Below is a small trained network, with its code and all its weights. Each question gives an input and a class and asks what happens when units are switched off, that is, made to give their printed mean instead of their output.

import numpy as np


def w(rows, s, z=0):
    codes = np.array(rows[::2]) - 128.0
    scale = np.full(codes.shape[1], s)
    scale[-1] = z or s
    return codes * scale


def f(y):
    return np.maximum(y, 0)


def log_softmax(a):
    a = a - a.max(-1, keepdims=True)
    return a - np.log(np.exp(a).sum(-1, keepdims=True))


def net(x, mask):
    res = np.array(x, float).reshape(1, 6) / 4 @ E
    y = f(res @ A[0][:, :-1].T + A[0][:, -1])
    res = res + np.where(mask, y, B[0][:, -1]) @ B[0][:, :-1]
    return log_softmax(res[-1] @ U[:, :-1].T + U[:, -1])


A, B = {}, {}
E = w([
[202,51,85,132,137],'x0',
[129,142,92,183,123],'x1',
[183,182,101,81,1],'x2',
[254,108,180,208,178],'x3',
[169,87,149,13,205],'x4',
[174,222,32,144,177],'x5',
],0.0071)
A[0] = w([
[29,101,128,22,174,172],'N0',
[148,164,164,109,126,33],'N1',
[82,87,157,242,102,205],'N2',
[181,176,81,122,145,111],'N3',
[66,157,129,136,114,105],'N4',
[90,97,26,119,148,102],'N5',
[53,248,136,104,121,133],'N6',
[113,71,108,133,153,252],'N7',
[136,134,132,192,189,180],'N8',
[93,90,45,130,147,149],'N9',
[133,146,119,222,196,159],'N10',
[95,128,164,120,172,209],'N11',
[172,175,114,112,147,62],'N12',
[105,62,203,120,154,241],'N13',
[179,134,166,146,98,90],'N14',
[127,79,177,116,179,249],'N15',
],0.016,0.0021)
B[0] = w([
[68,36,137,103,254,252],'N0',
[141,118,105,152,92,153],'N1',
[26,178,136,73,212,225],'N2',
[192,120,100,61,180,202],'N3',
[98,97,164,174,94,174],'N4',
[148,201,189,164,87,183],'N5',
[46,139,54,176,53,219],'N6',
[134,191,131,116,122,181],'N7',
[189,91,196,151,116,206],'N8',
[143,189,160,137,71,175],'N9',
[136,94,245,124,143,224],'N10',
[112,94,150,73,146,183],'N11',
[144,106,84,98,161,177],'N12',
[194,172,172,116,145,231],'N13',
[70,101,150,164,126,187],'N14',
[187,175,166,117,120,221],'N15',
],0.024,0.011)
U = w([
[18,126,119,140,70,230],'0',
[146,1,55,50,137,49],'1',
[141,241,26,53,56,4],'2',
[181,155,145,153,4,15],'3',
[148,75,217,57,162,243],'4',
],0.0073,0.0014)

Each question gives the input, the list of numbers given to net, and the class t.
The units are the neurons (one row each of A and B). Each row of codes is followed by its name. A weight is (code - 128) times the scale printed after its matrix; where a second scale follows, it is the last column's (A, B and U).
mask holds one flag per neuron, in row order. A switched-off neuron (its flag False) gives its mean, the last column of its row in B, instead of its output. The means were averaged over made-up inputs and are rounded, as every weight is.
A unit's drop is (log p(t) with every unit on - log p(t) with that unit switched off) / (log p(t) with every unit on - log p(t) with every unit switched off).
The circuit of an input: a set's keep is (log p(t) with only the set's units on - log p(t) with every unit switched off) / (log p(t) with every unit on - log p(t) with every unit switched off). Starting from the 12 units with the biggest drops (on a tie, the unit counted first), units are removed one at a time, each time the one whose removal leaves the highest keep (on an exact tie, the one counted first), for as long as the keep stays at least 0.8.
units of the circuit, in order: the units of the circuit, biggest drop first
unit that matters most: the unit with the biggest drop
k most important neurons: the k neurons with the biggest drops, biggest first
drop of u: that unit's drop, to one decimal
input [-5,-8,8,-7,1,3], class 0: unit that matters most -> N6
input [-6,-5,8,-4,6,-3], class 0: 2 most important neurons -> N6, N3
input [5,3,5,4,4,-8], class 3: units of the circuit, in order -> N0, N2
input [4,-8,-2,-3,-4,7], class 3: units of the circuit, in order -> N2, N0
input [1,-8,0,-6,8,6], class 1: 2 most important neurons -> N0, N10
input [-5,-1,6,4,3,0], class 2: 3 most important neurons -> N0, N10, N8
input [-3,1,3,-3,4,6], class 2: units of the circuit, in order -> N6, N3
input [4,-1,3,-5,-7,4], class 3: 2 most important neurons -> N0, N5
input [0,-5,1,2,-3,5], class 1: drop of N13 -> 0.2
input [4,0,-3,-3,-1,6], class 3: drop of N15 -> 0.0
input [4,-4,5,2,-5,2], class 1: drop of N13 -> 0.1
input [-7,-3,8,-4,3,-7], class 0: drop of N6 -> 0.6
